The three nearest rows among all rows above each row, by straight-line distance, nearest first (none for the first four rows)
In the rows, zero is written as 128.
1: [105  99 104 168 113 135 141 120 146  97 163 127  98 127 185 127  92 118
  92 146 114  76 125 145 121 111  77 150 127  66 139  56 150 102 112 170
 105 114 137 102 151 113 118 153  77  92 166 115 117  92 113 113]
2: [123 157 186  25 136 124  99  84 113 160 109 145 166 110  33 146 131 165
 156 118 160 142 118 125 132 133 130 167 135 148 106 205 104 126 135 119
 113 168 150 128 139 172 126  95 161 132 155 112 117 155 119  97]
3: [147 131 150  35 139 187  96 142 137  91 119 175 109 142 143 138 133 134
 167 134 104 138 137 142  68 137 115 136 103 163  84 125 130 150 111 146
  87 127 160 122 144 112 147 158 117 176 135 130 140 143 128 155]
4: [146 121 112   1 108 120 117 211 104  89  83 166 135  85 132 255 191 134
 139 105 142 198 124 106 118  98 142  33 122 253  70 200 124 167  99  80
 118 129 142 138 222 143 108 187 204 200 158 140 144 154 138 135]
5: [142 127 123 115 116 146 144 101 143  73 149 163  85  78 190 106 104 145
 142 151 102  78 116  98 146  64  99 192 128 125  82  89 154 149 125 124
  89 115 154 141 107 141 150 166  65 104 131 110 125  93 117 155] | 1 3 2
6: [ 95  77  90 110 140 106 186 116 146 113 178 101 120 173 241  91  59 175
 124 173 104  63 156  91 140 105  84 179 111  65 116  48 163 126 149 144
 111 112 103 107 101  92 136 167 116  36 153 135 145  90 134 155] | 1 5 3
7: [110 129 138  88 151 176 154 103 128  54 161 118 121  75 151  81  82 134
 105 152 114  83 131 126 111 103  98 161  82 116  97  87 116  96 117 164
  89 132 132 148 128 145 133 184  47 109 120 120 109 115 122 141] | 5 1 3
8: [ 88 127 100 169 144 144 132 154 145 141 144 112 130 167 200  55  91 130
 100 182 126  90 129 128 160 106 126  99 167  68 132  27 166 127 133 142
 149 121  95 121  93 127 133 131 153  51 118 114 118  36 148 137] | 6 1 5
9: [118 146 137  22 148 129  92  94 126 143 122 172 145  95 132 165 171 151
 142 109 162 112 145 131 118 126 143 136 104 184  80 190  97 133 119 153
  95 105 157 103 154 122 146 167 130 159 149 155 154 156 141 135] | 3 2 4
10: [134 115 119 186 104  92 116  91 127 173  94 164 116 134  82 110 135 137
 125  94 146 109 158 138 119 147 126 141 101 119 149 174  91 124 128 126
 103 141 136 117 133 142 131  40 156 120  93 127  84 187 133 133] | 2 9 3
11: [118 127  92 218  96  66 169  57 132 151  70 120 118 117 236  84 139 102
 127 124  80 142 125 161 111 101 156  86 162 129 141 116 135 134 108  72
 154 174  95  99 129  90 121  78 157 123 131 133 137 138 141 132] | 10 8 1
12: [135 147 115  94  91  90  79  94  74 186 145 148 128  94   1 179 129 166
 145 127 174 107 141 122 107 173 114 160 132 130 149 209 118 155 134 104
  86 125 155 153 136 137 123  76 146 161 132 146  80 161 135 113] | 2 10 9
13: [127 151 148  80 135 120 115 103 101 190 140 144 161  91   2 181 165 159
 108 103 190 127 138 119 122 157 144 151 105 138 133 216  63 130 124 104
  81 109 149 125 156 127 159 116 153 144 106 116 125 188 137 116] | 12 2 9
14: [ 84 136  67 167 141 140 146 145 147 131 136  94 129 144 171 129 105 151
 121 150 137 111 119 132 143 142 131 137 138 114 142  87 181 126 124 135
  86  79  74 146 104 120 124 133 120  75 136 117 121  60 117 134] | 8 1 6
15: [141 112 107 142 120  54 154   5 103 149  92 179  95  97 165  99 128 159
 128 116 144  91 139 123 119 129 126 130 131 127 158 182 127 141 107  85
  92 174 123 117 147 156 156  75 164 112 105 124 103 208 141 127] | 10 11 12
16: [125 162 131 122 131 103 120  59 116 184 127 152 127 101   3 160 147 155
 109 123 190  82 113 134 112 151 126 160 144  97 173 198 106 140 123 115
  92 112 157 157 111 153 169  69 152 112 105 132  84 159 152  87] | 12 13 10
17: [117 115 102 179  83  79 146  36 136 133  86 175 103  79 220 123 136 129
 106 134 106 100 135 125 115  83 144 126 121 132 194 160 138 167 103  24
 129 183 131 104 156 146 141  54 212 107 116 156 101 169 156 124] | 15 11 10
18: [124 143 136 177 108  82 157  69 106 158 117 145 100 120 132  90 142 106
 152 125 128 151 121 151 124 154 152  96 115 115 182 158 125 110 119 123
 175 187 121 124 124 143 142  29 142 109 122 134 103 168 133 120] | 10 15 11
19: [137 129 156 101 149 127 125 122 118 173 109 116 162 132   1 178 122 158
 131 123 194 125 129 119 104 177 151 146 138 140 102 213 111 148 139 115
  97 129 169 142 138 147 112  85 142 151 118 126  86 160 103  87] | 13 12 2
20: [107  95  92 131  94 113 158  98 158  89 146 139  84 126 238  82  91 155
 125 175 117  67 148 136 141  71 122 159 105 128 140  49 178 117 133 124
  89 102 104 127 158 120 133 156 133  45 159 124 140  78 129 146] | 6 1 5
21: [ 92  99 118 120 152 144 109 107 150  87 158  91 122 162 190 121 122 138
 131 154 113 142 128  97 185 129 113 148 153 140 160  80 162 110 114 125
 102  91 103 144 134 114 130 155  82  81 130 148 128  92 136 143] | 14 1 20
22: [142 138 158  60 144 162  95 138 129  98 126 189 127 137  90 130 112 136
 137 116 145 141 136 120  98 135 100 158 113 164  75 155  96 101 128 130
 137 149 174  88 147 168 152 168 134 129 156 118 139 139 120 111] | 3 9 2
23: [127 112 133 156 153 139 108 126 146  85 168 109 117 160 181 122 115 137
 116 150 139  85 125 103 153 105 109 172 128 106 141  55 138 118 158 157
 121 108 140 133 103 118 136 152  81  91  96 131 110  74 133 110] | 21 1 14
24: [108 112  94 210 116 106 160 124 129 142 137 106 130 128 162  78 129 117
 113 160  94 104 109 132 155 103 150 110 157 105 157  87 146 142 140 115
  95  91  69 146  68  84 124 149 103 117 119 113 140  92 120 159] | 14 8 21
25: [151 149 130  38 138 123 111  97 108 106 153 168 112 115  96 122 153 154
 124  95 136 118 116 114 125 125 139 156 114 184  64 157  91 132 124 129
 101  77 148 120 137 163 137 180  80 145 136 114 144 162 149 137] | 9 22 3
26: [111  95 128 110 117 129 136 113 147  59 161  96 100 129 228 102 107 122
 123 180 123  89 132 102 155  99 129 165 123 109 152  70 207 119 129 126
 117 144  93 101 127  96  99 158 114  70 135 111 146  83 114 120] | 20 21 23
27: [136 132  96 225  99  55 139  65 123 144  86 156 117 132 200 122 138 111
 119 136 129 140 134 148 126  97 105 114 142 114 167 115 124 160 109 112
 138 154  97 143 100 118 150  65 151 130 122 116 117 157 133 143] | 11 18 17
28: [111 112  93 138 126 107 161 133 148  85 164 104 102 155 255 136 126 138
  92 151 126  69 146 134 161  93 116 123 129 126 133  62 188 155 147 143
 105 106  99 145 139 111 143 134 110  58 152 127 118  94 131 157] | 20 26 14
29: [149 126 140  68 147 186  82 184 130  99 141 151 149 138 108 140 156  89
 170 117  99 118 126 108  96 134 120 123 132 153  93 128 108 120 133 162
 143 104 171  97 115 157 130 169  95 153 126 108 157 128 131 139] | 3 22 25
30: [129 133  94 112 123 107 135 118  96  81 155 128 120 143 228 115  98 176
  88 164 117 102 100  97 169  87  89 132 137 131 158  56 146 126 113 174
  97  91  90 135 155 101 153 159  98  91 147 147 119  97 124 151] | 28 21 20
31: [120 144  81 190 100  66 138  14 123 148  95 131 101 100 182 117 141 127
 111 120  88 107 120 158 116 141 147 119 125 128 148 163 120 148 100  94
 107 157 116 163 129 132 132  75 133 119 101 126  97 156 134 140] | 27 15 11
32: [129 143 157  28 141 127  90  98 100 164 122 170 148  98  59 170 167 174
 125  96 152 142 133 125 100 142 142 141 136 155  77 190  95 136 141 162
  93 123 176 155 150 139 104 171 130 169 142 131 139 162 120 113] | 9 2 25
33: [131 146 130  72 155 154 120 177 112  69 128 116  65 129 144 178 106 136
 146  92 125 151 144  98 156 141 108 149 140 133  89 110 117 112 129 171
 111  78 122 138 129 118 120 171  69 164 127  88 126  92 117 135] | 29 3 25
34: [136 158 162  44 149 145  81 146 117 157 118 134 173 119  30 196 130 159
 140 121 159 140 121 114 114 154 154 148 115 169 107 182  92 159 155 164
  88 120 159 148 163 123 129 146 128 167 105 131  96 171 122 106] | 32 19 13
35: [150 108 139  90 138 146 115 206 143  72 159 136 103 115 162 141 130 120
 124 119  93 116 111 113 126 118 107 113 127 128 125  87 145 120 125 140
 103 108 154 140 133 144 138 144  85 172 109 130 123 106 100 163] | 33 29 3
36: [116 116  81 225 114  62 176  77 140 156  92 129 134 107 226 129 126  87
 115  99 100 158 105 157 130 129 144  83 126 122 149 149 138 154 140  84
 222 184  90 126 135 130 123  96 162 158 138 131 122 148 141 159] | 11 27 31
37: [127 122 137  94 120 152  95 157 139  94 170 156 100  97 153 153 132 123
 158 150 119 125 118 114 116 122 116 127  88 153  87 117 138 131 133  97
  82 123 119 154 133 114 130 200  74 156 127 117  88 147 102 137] | 35 3 33
38: [121 124 116 195 101  82 174  42 123 158  77 158 102  94 210 110  99 106
 104 146 123 106 135 137  95 119 145  96 134  94 160 119 149 150 133  79
 142 152  88 179 103 134 140  92 125 134 123 112 100 136 142 136] | 27 31 11
39: [129 127 158  57 143 113 102 122 119 192 120 156 123 106  29 160 156 172
 134 110 168 133 131 150 106 165 117 187 142 123 113 181  90 142 138 121
 112 137 172 143 159 161 144  88 146 146 126 102 112 180 121  98] | 2 19 13
40: [103 121  96 106 149 101 147 132 143 103 169  94 111 148 228 124 112 125
 117 153 143  97 107 116 139 120 135 135 127 128 132  48 141 118 140 155
 104  83  87 126 107 110 141 143 106  69 153 115 124  79 126 151] | 28 14 30
41: [122 125 123  50 142 187 111 154 141 120 165 168 114  92 143 125 146 154
 124 143 130  93 133 125  95 158  87 128 101 172 103 147 125 124 124 160
  98 122 162 107 130 119 129 177  93 153 127 129 115 122 129 138] | 3 37 29
42: [118 125 147  31 120 136 106 115 133  96 126 195 101  85 147 130 152 165
 156 137 126  90 120 103  90 142 112 176 104 178  88 108 100 105 148 142
  87 125 139  89 125 156 112 158 118 145 124 147 129 140 126 159] | 41 3 25
43: [ 96 126  85 176 115 105 150  95 123 126 130 104 112 161 176  85 104 125
 101 141 121  92 136 123 157 109 116 156 151  75 156  65 137 109 124 141
 100 113  48 154 110 101 135 128 134 116 122 128 120  79 142 147] | 24 14 40
44: [ 85 118  75 146 115  96 137  71 133 126 140 136 108 113 223  97 118 144
 133 167 106  81 118 106 176  86 101 134 143 142 156  79 183 151 106 126
  69 132  89 125 111 123 126 123 129  71 139 130 125 109 105 172] | 20 28 30
45: [124 150 101 157 119  79 140  96 124 144 110 151 117  95 107 150 164 109
 143 124 140 141 107 178 110 154 136  94 136 127 194 179 123 135  99  92
 166 146 123 157 168 120 140 104 153 136 115 111  96 199 118 140] | 18 31 10
46: [112 136 118 134 128  74 121  73 109 170 106 139 132 120  73 121 141 121
 134 134 153 130 142 132 151 138 157 137 131 144 147 185  98 147 133 106
 121 151 120 156 132 152 143  71 173 113 115 131  97 160 130 131] | 10 45 18
47: [117 145 151  73 129 136  93 100 126  95 132 160 129  99 121 127 164 140
 158 103 106 111 134  97  91 140  99 130 115 160  63 127 119 137 120 145
  79 120 172 111 137 148 117 186 105 125  99 123 124 122 136 149] | 42 41 25
48: [107 111  88 204  91  81 173  45 149 155  90 156 101 102 230  96 129 140
 120 136  97 126 105 160 110 113 122 112 147 120 161 108 137 156 123 102
 153 127 106 146  88 120 125 104 133 134 129 172 139 140 142 133] | 38 27 11
49: [155 135  62 208  80  53 160  37 126 148 105 131 133  81 176 135 129 140
 123  87 112 129 127 141 119 143 111  97 139 103 145 138 133 164 114  96
 136 147 111 131 124 135 140  49 143 125 127 123 104 144 154 109] | 31 27 38
50: [117 129 101 223 116  86 174  81 107 148 115 135 105 131 204  96 120 128
 119 165  90 104 116 136 140  93 108 100 144 134 154  64 151 133 138 110
 108 131  68 167  58 121 137 108 140  87 131 128 125 125 146 141] | 24 48 27
51: [122 146 118  22 127 154 106 125 139  81 140 195  99 114 151 114 110 173
 132 137 124  97 135 118  91 124 117 139  98 158  76 113 141 117 119 119
 100 132 143 110 152 119 140 143  99 143 114 111 122 168 126 143] | 42 3 41
52: [129 103  83 183  93  70 170  62 139 158 100 136 135 110 121 153 155 122
 120 116 128 121 115 173 125 163 109 123 128 145 162 157 117 146 116  86
 149 161 110 128 161 120 131  89 158 125 119 143 123 174 152 115] | 45 49 31
53: [ 97 116  83 150 104  97 162 111 138 103 140 105 100 131 224 115 129 132
 106 151 126  85 109 138 149  97 110 140 130 129 147  88 158 133  98 117
 107 112  75 141 118 119 105 123 112  78 128 140 131 114 131 176] | 44 28 40
54: [106 101 118 150 131 109 140 114 109 140 120 146 104  99  27 145 115 139
 112 110 168 127 126 143 144 153 129 110 106 140 143 200 120 144 130  88
 141 151 110 124 142 118 127  75 156 156 101 164  73 186 126 126] | 46 10 45
55: [121 125  79 115 138 145 148 173 150 114 184  94 129 161 202 133 122 125
  89 151 114 110 151  96 139  94 114 116 120 144 132  56 157 112 105 150
 122 107 117 152 160 121 135 133  80  70 116 116 115  59 123 130] | 40 28 21
56: [131 113  79 221 101  97 172  37 130 149 114 131 100 117 238  93 123 118
 116 131 109 163 114 143 125 111 111  99 129  95 174  94 150 149 150 102
 104 133 134 161  99 124 105  98 167 121 115 118 123 170 140 147] | 48 27 38
57: [141 154 154 137 145 116 103 115 104 196 111 106 147 120   9 168 158 160
 129 135 173 141 132 129 140 141 137 147 134 120 122 202 107 112 122 151
 123 129 170 141 131 168 115  79 140 161 115 131 118 181 135 113] | 19 39 13
58: [114 154 168   7 160 118  70  78 100 168 129 166 144  67  80 156 127 192
 117 107 168  87 134 133 109 142 117 154  92 160  80 187  84 126 130 122
  85 105 150 105 161 170 140 138 145 156 172 128 125 192 141 123] | 9 32 2
59: [101 105 143 132 150 135 150 113 155  72 179  94 118 148 210 137 123 136
 119 165 135  88 133 128 173 109  93 129 117 116 139  53 156 115  98 163
  86  88 131 127 154 104  98 167  92  99 127 136 130  68 132 136] | 21 23 40
60: [104 121  69 113 125  95 158  91 137 121 170 117  97 154 245  91 128 154
  87 165 118  67 138 117 147 101 139 164 108 134 158  64 176 114 138 131
  93 104  83 132 145 108 124 176  77  45 141 101 124  98 126 145] | 20 28 40
61: [ 83 168  92 157 120 133 150 120 109 156 130 130 113 141 179  84  88 131
 115 152 117  71 143 145 116  97 138 164 147 135 147  56 147 143 141 150
 107  98  78 146  50 109 131 155  98  71 131 137 137  41 113 168] | 14 43 24
62: [100 146 146  62 130 134 101 114 153  83 152 168 109 103 111 125 123 168
 164 143 127  87 115 139 116 112  89 148 120 131  50 119 136 133 151 131
 106 127 149  75 119 137 134 146  83 130 134 134 111 142 117 145] | 51 42 47
63: [133 147 124  37 139 145  96  86 120  92 158 172 144 127 105 136 132 130
 122 121 140  95 121 116  95 133 110 128  94 180  66 129 113 135 131 139
 123 110 168 113 123 163 147 177 120 132 124 139 125 145 131 137] | 25 47 22
64: [130 121  80 201  87  82 165  58 111 174  75 154 122 118 215 100 119 122
 123 113 114 124 152 119 120  85 118  95 124  96 144  82 112 148  96 130
 114 119  64 163  87 111 113 100 134 155 114 109 114 129 145 150] | 27 38 48
65: [114  89  83 137 102 125 145 160 133 116 171  94 138 163 192 125 121 133
 106 153 130  84 132 133 175 119 123 145 153 141 138  57 166 128 122 151
 116  99  43 148 122  89 135 144 103  78 124 145 129  63 127 157] | 40 14 28
66: [ 75  81  96 104 130 123 153  90 140  81 149 138  93 130 255 122 113 174
 112 196 111  82 132 122 117  78  72 150  97 153 152  68 154 136 131 123
  79 107 121 116 132 116 145 154 115  27 154 123 119  69 133 123] | 20 60 28
67: [126 148 142  72 118 175 111 172 150  70 129 131 101 122 126 149 130 114
 147 140 100 153 131 102 144 132  96 136  97 166  92 111 128 164 107 132
  94 101 164 147 143 118 119 162  67 168 115 113 127 105 120 159] | 35 37 33
68: [123 138 132 173 131 129 125 136 111 178 118 150 161 135  13 137 146  98
 109 138 164 153 147 144 124 178 163 117 133 114 153 203  87 126 129 126
 120 117 133 127 123 121 129  78 182 140 106 132 128 174 104 104] | 57 46 54
69: [123 149 130   1 120 114  69 112 114 132 138 214 131 106  95 186 159 155
 165  94 164  94 131 124  99 114 140 132  93 201  59 146 113 151 130 153
  80  69 165 123 128 129 143 188 106 162 133 179 137 155 116 173] | 9 63 25
70: [115 150  99 229 101  82 163  80 139 155 114 131 115 137 155 112 124 102
 135 132 114 150 151 144 174 128 149 101 123 114 167 109 116 126 118 139
 173 150  87 112 100 154 140  93 152 125 119 126 128 115 146 148] | 27 18 36
71: [161 140 102 216  95  81 165  84 122 149  82 106 117 123 207 144 133  81
 122 127 119 190 119 181 127 120 131  80 155 128 163 135 141 161 115 121
 174 152 128 129 139 132 120 102 169 137 106 128 135 138 131 128] | 36 27 11
72: [122 160 168  97 133 130 131 104 102 172 137 115 157  94   1 145 136 142
 133 124 189 144 134 143 128 165 159 157 125 149 141 191  92 114 130 122
 109 132 149 148 143 154 143 101 138 167 130 163 110 199 113  82] | 57 19 13
73: [127 114 101 193 117  39 149  42 121 124  90 175 119  86 141 123 126 142
 114 124 111 136 113 139 115 126 128 112 131 121 170 162 104 135 126  81
 134 166 141 145 129 106 139  73 177 123 119 134  78 186 133 146] | 31 52 15
74: [136 131 129 122 117 138 121 201 157  83 171  98 126 139 132 128 112 117
 108 117 132 120 144 131 151 130 121 103 111 107 114 100 133 104 138 178
 114  92 133 117  88 130 128 158  74 138 105 134  91 102 127 126] | 35 23 33
75: [142 153 134  33 142 138 104 123 101 130 130 170 153  89  12 185 158 161
 145 133 174 155 137 113 133 132 149 155 112 161 107 205  73 162 119 135
 125 106 177 144 176 152 131 136 115 200 151 119 154 170 126 108] | 32 34 13
76: [124 150 167  34 150 124 105 104 105 121 134 158 104  95 123 190 145 155
 176 144 127 123 141 149 126 134 121 121 122 201  53 197  93 130 111 126
 109 112 163 122 131 154 131 181 118 193 141 135 139 144 134 127] | 9 25 32
77: [104 128 107 102 110  95 137  96 113 184  76 170 130 109   1 178 179 128
 115 106 189 118 122 109 134 147 127 124 123 151 140 206  93 152 128 124
  79 118 132 155 183 122 152  70 134 180 129 137  96 212 131 138] | 13 12 54
78: [ 75 124  84 131 135 143 143 127 139 109 154  62 114 186 208 109 122 127
 119 136 127  81 140 146 182 130 103 145 132 130 139  75 146 144 154 129
 108 109  82 114 122 113 118 142 113  63 134 130 130  73 137 156] | 65 40 28
79: [119 140 103 150 134  64 118  65  99 141  93 168 114  78  74 103 130 121
 115 155 157 103 120 148 126 151 128 120 122 118 161 203  99 129 115  85
 139 179 132 107 115 123 143  59 165 131 110 143  90 157 165 147] | 46 73 54
80: [127 117 133 117 144 164 122 166 167 103 160 117  93 125 182 125 129 116
 154 145 102 115 139 135 122 130 109 121 106 119 136 107 158 123 132 133
 117 108 106 135 151 118 110 152  72 148 131 131 136 116 111 139] | 35 37 74
81: [138 131 153 120 162 121 104 111  92 167 117 132 163 102   1 128 129 136
 132 119 197 117 137 112 138 170 130 141 138 110 125 193  86 122 144 121
 117 128 156 123 118 172 142  90 146 142 139 133  86 158 135 120] | 57 19 72
82: [111 132  95 219 116  64 133  52 129 155 102 143 122 113 171  96 110 115
 122 133 119 127 118 154 125 111  90  85 128 117 157 133 151 162 127  77
 162 165 106 130 118 155 117  79 141 145 110 148 153 154 160 130] | 27 48 49
83: [153 122 123 145 153 172 143 169 148 106 173 110 116 162 103  87  91 134
 144 131 105 147 118 126 124 140 104 164 153  92 107  64 140 102 136 182
 154  80 128 137 116 130 131 148  73 155 135 105 145 116 103 138] | 74 80 35
84: [135 124 104 255  93  73 154  78 114 135 108 145 116 120 168 112 146 101
 128 101  98 175 141 150 125 112 125  77 154 136 155 165 152 114 130  96
 170 148 110 157 128 134 118  53 163 129  88 112 111 128 123 134] | 71 27 82
85: [114 163 190  30 155 115  98  70 144 165 125 180 117 105  91 191 172 155
 140 126 158 121 128 147 107 135 121 136 115 155  88 197  62 125 138 129
  77 153 164 152 132 120 145 171 135 172 158 106 125 158 121 113] | 32 9 76
86: [123 151 147  65 146 164  87 181 139  87 136 165 117 103 119 140 144 122
 139 113  93 140 134 120 105 141 127 128  91 173  98 124 139 128 117 156
 151 120 158 138 156 135 126 165  99 145 151 134 166 138 140 142] | 29 3 67
87: [145 113 159  40 144 143 102 135 124  47 134 195  79  87 179 147 138 139
 138 149 135 104 134 100 105  77 104 112 102 155 111 127 137 161 135 117
  81 118 142 129 211 150 137 179 116 152 146 115 138 120 133 157] | 51 3 37
88: [148  94 125 102 127 156 116 137 134  86 140 137  90 114 180 119 128 151
 124 146 107 116 117 117 119 126 133 116 137 151 131  77 126 117  91 143
  73 115 137 131 123 121 125 178 106 135 124 112 125 106 102 114] | 35 80 37
89: [116 127 117 154 150 111 120 163 144  97 169 107 119 138 142 107 112 113
 134 147  91 103 136 118 135 123 125 129 135 114 118  58 154 125 123 173
  96  76 148 117  77 138 112 174  72 128 135 128 122  89 104 125] | 74 23 83
90: [143 171 181  68 141 130  60 115  77 154 137 123 161 111  43 177 151 160
 160  98 160 168 151 108 110 167 140 161  93 177  94 193  86 128 150 163
 128 128 168 122 134 140 145 126 112 188 134 132 117 151 104  88] | 34 32 75
91: [ 99 116 116 109 138 120 139  59 117 146 111 146 131  97  41 120 119 133
 116 112 152 110 126 147 137 152 143 145 118 131 142 194 124 132  94  87
 143 148 156 118 155 156 150  42 170  98 116 122 118 171 143 114] | 46 79 54
92: [117 155 154  46 135 116  87 156 105 141 111 181 161 108  51 242 155 121
 146 114 188 170 115 109 116 139 127 119 113 205 113 164  86 118 125 123
 116 112 155 148 194 160 116 154 153 183 147 120 140 179 110 123] | 75 34 32
93: [128 141 105  49 119  93 100  89 118 167 121 171 139 109  18 209 172 163
 141 105 188 104 125 117 118 161 106 147 118 122 125 202 102 163 123 135
  61 117 157 156 174 146 138 109 145 186 130 112 108 165 124 140] | 77 12 13
94: [135 150 142  32 145 106  47  97 135 147 114 144 175 111  46 182 137 146
 121 104 152 134  85  93 127 145 139 170 129 155  65 187  69 124 149 166
 107  99 174 142 141 154 127 144 122 177 151 151 146 158 133 127] | 32 34 75
95: [126  86  97 124 118 129 168 139 158  93 166 110 104 145 210 164 117 115
  92 147 146  95 149 109 157  94 110 114  91 158 151  84 187 150 129 152
  90 102  96 150 172 112 139 184 130  80 156  99 107  76 127 134] | 28 55 59
